Here is a tiny trained network, its code and every weight. The questions are about switching its units off for an input and a class, where a switched-off unit gives its printed mean instead of its output.

import numpy as np


def w(rows, s, z=0):
    codes = np.array(rows[::2]) - 128.0
    scale = np.full(codes.shape[1], s)
    scale[-1] = z or s
    return codes * scale


def f(y):
    return y / 2 * (1 + np.tanh(0.7978845608 * (y + 0.044715 * y**3)))


def log_softmax(a):
    a = a - a.max(-1, keepdims=True)
    return a - np.log(np.exp(a).sum(-1, keepdims=True))


def net(x, mask):
    res = np.array(x, float).reshape(1, 7) / 4 @ E
    y = f(res @ A[0][:, :-1].T + A[0][:, -1])
    res = res + np.where(mask, y, B[0][:, -1]) @ B[0][:, :-1]
    return log_softmax(res[-1] @ U[:, :-1].T + U[:, -1])


A, B = {}, {}
E = w([
[85,7,101,98,100,128],'x0',
[181,55,47,109,229,134],'x1',
[56,188,55,126,119,86],'x2',
[158,84,107,1,76,82],'x3',
[167,71,114,208,145,26],'x4',
[13,116,135,86,131,64],'x5',
[173,144,30,102,53,151],'x6',
],0.009)
A[0] = w([
[101,171,138,204,150,162,80],'N1',
[86,204,119,112,99,108,150],'N2',
[135,67,50,50,165,160,188],'N3',
[98,117,117,70,30,121,235],'N4',
[159,118,78,77,194,121,69],'N5',
[156,36,120,111,85,172,94],'N6',
[174,143,160,106,166,172,124],'N7',
[135,175,98,57,91,104,81],'N8',
[130,169,153,190,136,207,101],'N9',
[110,194,162,143,99,201,146],'N10',
[161,111,73,225,129,118,143],'N11',
[195,51,144,123,106,169,141],'N12',
[50,88,203,94,84,112,148],'N13',
[131,121,57,61,159,134,112],'N14',
[138,193,108,91,70,112,152],'N15',
[98,105,177,76,105,97,100],'N16',
[195,103,142,107,92,166,210],'N17',
[211,162,245,142,169,146,1],'N18',
[152,150,202,160,162,97,185],'N19',
],0.013,0.005)
B[0] = w([
[89,207,137,235,78,131,215],'N1',
[52,95,91,126,62,182,201],'N2',
[192,70,184,34,153,91,233],'N3',
[51,49,137,76,59,190,241],'N4',
[213,178,206,128,165,123,182],'N5',
[88,44,81,110,138,31,199],'N6',
[152,50,100,179,176,93,187],'N7',
[179,124,114,49,40,223,186],'N8',
[170,203,210,203,104,110,230],'N9',
[110,176,211,153,85,195,232],'N10',
[40,116,77,105,157,49,226],'N11',
[149,30,35,179,146,73,217],'N12',
[63,168,123,70,250,119,229],'N13',
[232,153,200,76,112,164,189],'N14',
[141,116,115,143,63,183,196],'N15',
[111,159,200,17,171,125,186],'N16',
[119,78,142,173,66,155,213],'N17',
[212,107,121,229,237,191,249],'N18',
[135,116,91,195,255,115,234],'N19',
],0.0088,0.012)
U = w([
[201,111,152,170,201,176,60],'0',
[111,197,193,171,135,192,164],'1',
[79,144,112,135,157,79,200],'2',
[148,45,112,126,116,74,1],'3',
[246,116,183,59,179,129,127],'4',
[137,126,127,68,56,209,109],'5',
[47,151,196,31,183,131,81],'6',
],0.013,0.0065)

Each question gives the input, the list of numbers given to net, and the class t.
The units are the neurons (one row each of A and B). Each row of codes is followed by its name. A weight is (code - 128) times the scale printed after its matrix; where a second scale follows, it is the last column's (A, B and U).
mask holds one flag per neuron, in row order. A switched-off neuron (its flag False) gives its mean, the last column of its row in B, instead of its output. The means were averaged over made-up inputs and are rounded, as every weight is.
A unit's drop is (log p(t) with every unit on - log p(t) with that unit switched off) / (log p(t) with every unit on - log p(t) with every unit switched off).
The circuit of an input: a set's keep is (log p(t) with only the set's units on - log p(t) with every unit switched off) / (log p(t) with every unit on - log p(t) with every unit switched off). Starting from the 12 units with the biggest drops (on a tie, the unit counted first), units are removed one at a time, each time the one whose removal leaves the highest keep (on an exact tie, the one counted first), for as long as the keep stays at least 0.8.
units of the circuit, in order: the units of the circuit, biggest drop first
unit that matters most: the unit with the biggest drop
k most important neurons: the k neurons with the biggest drops, biggest first
drop when u is switched off: that unit's drop, to one decimal
input [3,4,7,8,5,2,5], class 4: unit that matters most => N3
input [4,7,-6,8,6,-2,-6], class 3: 4 most important neurons => (N12, N6, N17, N18)
input [0,0,7,0,3,-3,-8], class 2: 2 most important neurons => (N18, N10)
input [0,-8,3,8,-8,-3,-7], class 5: 3 most important neurons => (N8, N15, N2)
input [4,8,-7,-3,2,-4,-4], class 3: units of the circuit, in order => (N6, N12)
input [-5,-2,7,8,6,1,-5], class 6: 2 most important neurons => (N16, N17)
input [-4,-2,-7,-3,-7,-2,-6], class 0: 3 most important neurons => (N18, N7, N19)
input [-7,-2,-3,-2,-8,0,8], class 5: 4 most important neurons => (N8, N15, N19, N2)
input [6,1,-2,-8,1,8,-4], class 6: 3 most important neurons => (N13, N12, N18)
input [1,8,7,-8,0,0,-5], class 2: 2 most important neurons => (N11, N10)
input [-5,-8,7,-4,-6,5,4], class 5: 4 most important neurons => (N2, N8, N4, N15)
input [-7,-3,-2,1,-5,-1,-8], class 0: 4 most important neurons => (N18, N19, N7, N4)
input [-7,-8,3,8,6,-1,-8], class 6: 3 most important neurons => (N16, N13, N9)
input [-6,5,3,-5,-5,-4,-3], class 1: units of the circuit, in order => (N1)
input [5,5,1,0,-4,-8,0], class 4: 4 most important neurons => (N3, N14, N5, N4)
input [7,3,-2,1,-3,-3,-4], class 3: 2 most important neurons => (N6, N12)
input [-7,5,8,-5,6,-3,-5], class 2: drop when N11 is switched off => 0.9
input [-1,6,6,-1,0,6,0], class 4: drop when N16 is switched off => 0.0
input [4,8,-3,-1,0,-6,0], class 3: drop when N12 is switched off => 0.5
input [7,8,-8,2,-4,-8,7], class 3: drop when N6 is switched off => 0.8
input [-4,1,3,-7,8,-6,7], class 2: most important neuron => (N11)
